Below are the code and all the weights of a small trained network. Each question names an input and a class and asks about switching units off, where a switched-off unit gives its printed mean instead of its output.

import numpy as np


def w(rows, s, z=0):
    codes = np.array(rows[::2]) - 128.0
    scale = np.full(codes.shape[1], s)
    scale[-1] = z or s
    return codes * scale


def norm(h):
    return h / np.sqrt((h * h).mean(-1, keepdims=True) + 1e-5)


def f(y):
    return y / 2 * (1 + np.tanh(0.7978845608 * (y + 0.044715 * y**3)))


def log_softmax(a):
    a = a - a.max(-1, keepdims=True)
    return a - np.log(np.exp(a).sum(-1, keepdims=True))


def net(x, mask):
    res = np.array(x, float).reshape(1, 5) / 4 @ E
    u = 0
    for l in range(4):
        y = f(norm(res) @ A[l][:, :-1].T + A[l][:, -1])
        res = res + np.where(mask[u : u + 3], y, B[l][:, -1]) @ B[l][:, :-1]
        u += 3
    return log_softmax(norm(res)[-1] @ U[:, :-1].T + U[:, -1])


A, B = {}, {}
E = w([
[132,100,147,159,117,141,106,140,141,104,125,131],'x0',
[1,81,79,179,185,190,147,97,82,113,115,144],'x1',
[129,176,87,94,136,151,56,84,206,69,87,18],'x2',
[140,110,129,109,122,146,138,141,124,111,101,122],'x3',
[120,135,134,141,128,129,139,133,139,131,115,134],'x4',
],0.0087)
A[0] = w([
[216,118,242,102,135,51,152,251,24,194,143,199,137],'0.n1',
[70,13,115,95,119,173,176,128,58,193,166,137,6],'0.n2',
[248,98,182,111,132,11,180,154,102,133,123,160,199],'0.n3',
],0.0034,0.0016)
B[0] = w([
[77,39,47,178,185,159,124,233,253,121,122,126,252],'0.n1',
[94,135,196,86,186,78,33,133,109,193,29,125,175],'0.n2',
[120,125,105,67,138,113,205,130,172,192,159,26,212],'0.n3',
],0.0066,0.0048)
A[1] = w([
[229,212,235,96,57,31,98,80,179,98,96,89,6],'1.n1',
[118,85,156,174,120,135,133,159,13,181,169,254,107],'1.n2',
[174,112,146,150,51,100,149,173,186,184,237,200,76],'1.n3',
],0.0048,0.0018)
B[1] = w([
[160,222,226,145,98,245,81,128,59,158,138,65,252],'1.n1',
[181,175,162,120,178,81,135,120,66,135,39,118,235],'1.n2',
[134,87,1,98,54,76,112,144,166,127,136,116,205],'1.n3',
],0.0097,0.0041)
A[2] = w([
[215,168,220,130,68,143,125,101,92,131,146,57,7],'2.n1',
[191,46,128,145,1,150,170,176,167,146,160,179,48],'2.n2',
[64,111,91,159,142,146,120,49,184,58,129,114,18],'2.n3',
],0.0061,0.0011)
B[2] = w([
[163,211,140,90,95,135,136,130,93,212,74,151,254],'2.n1',
[118,90,63,85,238,68,227,141,176,123,132,130,202],'2.n2',
[99,147,82,2,180,108,65,93,98,27,188,65,211],'2.n3',
],0.0096,0.0048)
A[3] = w([
[119,45,193,219,180,131,140,129,16,133,106,190,79],'3.n1',
[118,180,139,80,157,115,110,101,167,176,114,51,253],'3.n2',
[123,73,145,206,126,135,151,136,3,142,105,188,111],'3.n3',
],0.0057,0.0026)
B[3] = w([
[98,174,182,112,49,129,124,50,165,117,74,254,220],'3.n1',
[149,79,154,218,103,136,170,179,119,93,179,167,254],'3.n2',
[95,123,176,70,150,115,66,31,197,103,67,133,196],'3.n3',
],0.0099,0.0058)
U = w([
[176,28,35,153,151,22,232,196,232,200,162,132,241],'0',
[213,249,237,140,64,229,119,159,92,206,158,114,143],'1',
[55,139,236,110,148,91,107,16,159,191,31,253,101],'2',
[70,111,43,111,207,169,59,75,58,20,202,62,6],'3',
],0.0073,0.0015)

Each question gives the input, the list of numbers given to net, and the class t.
The units are the neurons (one row each of A and B). Each row of codes is followed by its name. A weight is (code - 128) times the scale printed after its matrix; where a second scale follows, it is the last column's (A, B and U).
mask holds one flag per neuron, layer by layer. A switched-off neuron (its flag False) gives its mean, the last column of its row in B, instead of its output. The means were averaged over made-up inputs and are rounded, as every weight is.
A unit's drop is (log p(t) with every unit on - log p(t) with that unit switched off) / (log p(t) with every unit on - log p(t) with every unit switched off).
The circuit of an input: a set's keep is (log p(t) with only the set's units on - log p(t) with every unit switched off) / (log p(t) with every unit on - log p(t) with every unit switched off). Starting from all 12 units, units are removed one at a time, each time the one whose removal leaves the highest keep (on an exact tie, the one counted first), for as long as the keep stays at least 0.8.
circuit, biggest first: the units of the circuit, biggest drop first
unit that matters most: the unit with the biggest drop
k most important neurons: the k neurons with the biggest drops, biggest first
drop of u: that unit's drop, to one decimal
input [5,-8,0,6,7], class 0: unit that matters most	0.n1
input [-2,3,1,8,7], class 3: 2 most important neurons	1.n2; 1.n1
input [-4,1,2,-1,6], class 3: 2 most important neurons	1.n1; 2.n3
input [6,0,8,-2,-2], class 1: circuit, biggest first	0.n1; 1.n1; 3.n2
input [-1,4,1,-8,6], class 3: 2 most important neurons	2.n3; 1.n1
input [-3,-7,0,8,-3], class 0: 3 most important neurons	0.n1; 2.n2; 0.n2
input [7,0,-7,-1,-1], class 0: 4 most important neurons	0.n1; 1.n3; 2.n2; 0.n3
input [-3,0,-6,1,-2], class 0: 2 most important neurons	0.n1; 0.n3
input [-7,-7,0,3,4], class 0: 3 most important neurons	0.n1; 1.n3; 0.n2
input [-7,-1,8,4,-6], class 1: drop of 0.n1	1.1
input [1,0,3,3,5], class 1: drop of 0.n1	5.0
input [2,-1,7,6,4], class 1: drop of 0.n1	1.6
